Each row has two labels, one from each of two sets.
[-0.50 -1.51  1.77 -0.90  1.83 -2.86  1.58 -2.44  0.84 -0.40 -1.23 -2.60
  0.71  0.29 -0.95  0.60 -0.66  0.08  0.10  0.95  0.87 -0.07 -0.09  1.02
  2.52 -2.69 -2.27 -0.36 -0.69 -2.34  1.02  2.64 -0.36  1.58  1.79 -0.40
 -0.61]
L <42>
[ 0.06 -1.78  2.42 -1.07  0.36 -2.93  3.07 -0.76  2.06 -1.97  0.76 -1.76
  1.96  0.73 -1.17 -0.11  0.26  1.06 -0.25  1.11  1.57  0.59 -0.96 -0.46
  2.83 -3.55  0.63 -1.35  0.78 -2.55  0.12  2.07 -1.48  1.03 -0.38  0.78
 -0.12]
L <42>
[ 1.70 -2.14  1.07 -1.82 -0.74  1.89  1.51  0.60  1.34 -1.48  2.43  0.52
  1.85 -0.54 -1.96 -0.25  1.70 -0.37  0.53  0.68 -1.66  2.21  0.18  1.02
  0.81 -0.05 -0.17 -3.04  2.79 -2.36 -1.02  1.43 -1.51 -1.38  0.85  0.82
 -0.09]
F <39>
[ 0.42 -1.75  3.82 -1.21 -0.12  0.78  3.61 -0.65  1.12 -1.27  6.15 -0.47
  0.74  0.37 -0.14 -0.78  0.93 -0.67  1.33  0.37 -0.17  1.01  0.26  0.05
  2.38 -0.18 -3.04 -0.88 -0.68 -3.50 -0.85  0.89 -0.12  0.27 -0.50 -0.20
 -1.29]
F <42>
[ 0.75 -1.62  2.66  0.01  0.26  0.07  3.39  0.27  1.60 -1.27  4.45  0.50
  1.74  0.23 -0.02 -0.19  2.14  0.15 -0.32  0.93 -0.61  1.47 -0.58  0.70
  1.60 -0.71 -0.81 -1.65 -0.13 -2.02 -1.02  1.04 -0.53  0.40 -0.03  0.79
 -0.85]
F <42>
[ 0.03 -1.34  2.16 -0.83 -0.41 -3.86  2.35  0.07  0.49 -1.16  0.17 -0.30
  0.93  0.14 -2.48  0.89 -0.34  0.56 -0.63  0.08  0.53  1.55  0.09  0.15
  1.97 -1.19 -0.90 -0.44 -0.12 -1.56  0.06  1.21 -0.54 -0.64 -0.07  0.21
 -0.28]
L <39>
[ 1.01 -1.02  2.40 -1.34 -0.82 -2.32  1.17  0.37  0.56 -0.44  2.62 -1.25
 -1.15 -0.17 -1.29  0.67  1.71  0.12  1.06  0.81  0.29 -0.07 -0.86 -0.04
  2.40 -1.56 -1.16 -1.10  1.87 -1.31  0.00  0.09  0.81  0.21  0.15 -0.09
 -0.74]
F <39>
[-1.30 -1.59  2.60 -1.85  0.43 -0.97  2.42 -0.45  0.28 -2.84  4.31 -1.80
 -1.54  0.36 -0.90  0.26  1.59  0.04 -0.31  0.59  0.70  0.10 -0.28  0.15
  1.27 -0.70  1.03 -0.49  1.08 -1.85  0.22  0.02 -0.78 -0.43 -2.99  0.29
 -0.60]
F <39>
[ 0.76 -1.22  0.91 -1.51 -0.83 -0.58  0.96 -1.07  1.36 -1.63  3.46 -0.20
  0.32  0.11 -0.67 -0.28  2.92  1.38  0.66  0.52  0.11  0.02  0.21 -0.04
  1.30 -3.58 -1.58 -1.15  0.27 -2.37 -2.52  0.81 -1.51  1.25 -0.02  1.29
 -0.69]
F <42>
[-1.65 -0.90  2.53 -0.01  1.05 -0.41  3.36 -2.06 -0.66 -0.56  5.85 -2.62
 -0.38  1.00  0.27  0.63 -0.96  1.11 -0.80  0.41  1.36  1.18  1.29  0.32
  3.10 -2.24  0.63  1.63 -1.17 -4.00 -0.62  1.19 -0.18  1.25  0.28 -0.21
 -1.28]
L <33>
[-0.12 -1.04  1.54 -1.58 -0.17 -1.02 -0.42 -2.09  1.35 -1.14  3.89 -1.08
  0.07  0.31  0.05 -1.11  1.18 -0.05  1.25 -0.64 -0.21  0.98 -0.54  0.03
  1.45 -2.20 -2.82 -1.02  0.27 -3.02 -0.61  0.67 -1.87 -0.26  0.38  1.56
 -1.76]
F <38>
[-0.12 -2.22  1.56 -0.59  1.54 -1.09  1.88  0.16  0.23 -1.52  5.71 -1.04
  0.42  0.29 -0.16  0.24  0.28  0.49  0.15  0.17  0.66  1.72  0.28  0.04
  1.85  0.74 -1.80  1.74  0.64 -3.46 -1.80  0.53 -0.24 -0.21  2.58  0.88
 -0.52]
F <33>
[ 1.65 -1.85  3.27 -1.02  0.26 -3.23  2.80 -0.54  2.21 -1.07  0.10 -2.79
  1.76  0.02 -1.85 -0.09 -2.06 -1.22 -4.58  0.49 -0.22  0.44 -0.94  0.11
  3.60 -3.37 -0.50 -1.48  0.91 -3.28  0.30  1.58 -1.25  0.51 -0.15  0.81
 -0.16]
L <38>
[ 0.79 -2.71  2.21 -0.72  0.30 -1.81  2.61 -0.46  0.33 -0.99  1.11 -1.02
  1.76 -0.28 -1.37  0.18 -1.71 -0.58  0.09  0.06 -0.83  0.99  0.28 -0.30
  1.64 -1.63 -1.69 -1.41 -0.29 -2.54 -0.14  1.35 -1.25  0.83  0.71  0.33
 -0.50]
L <42>
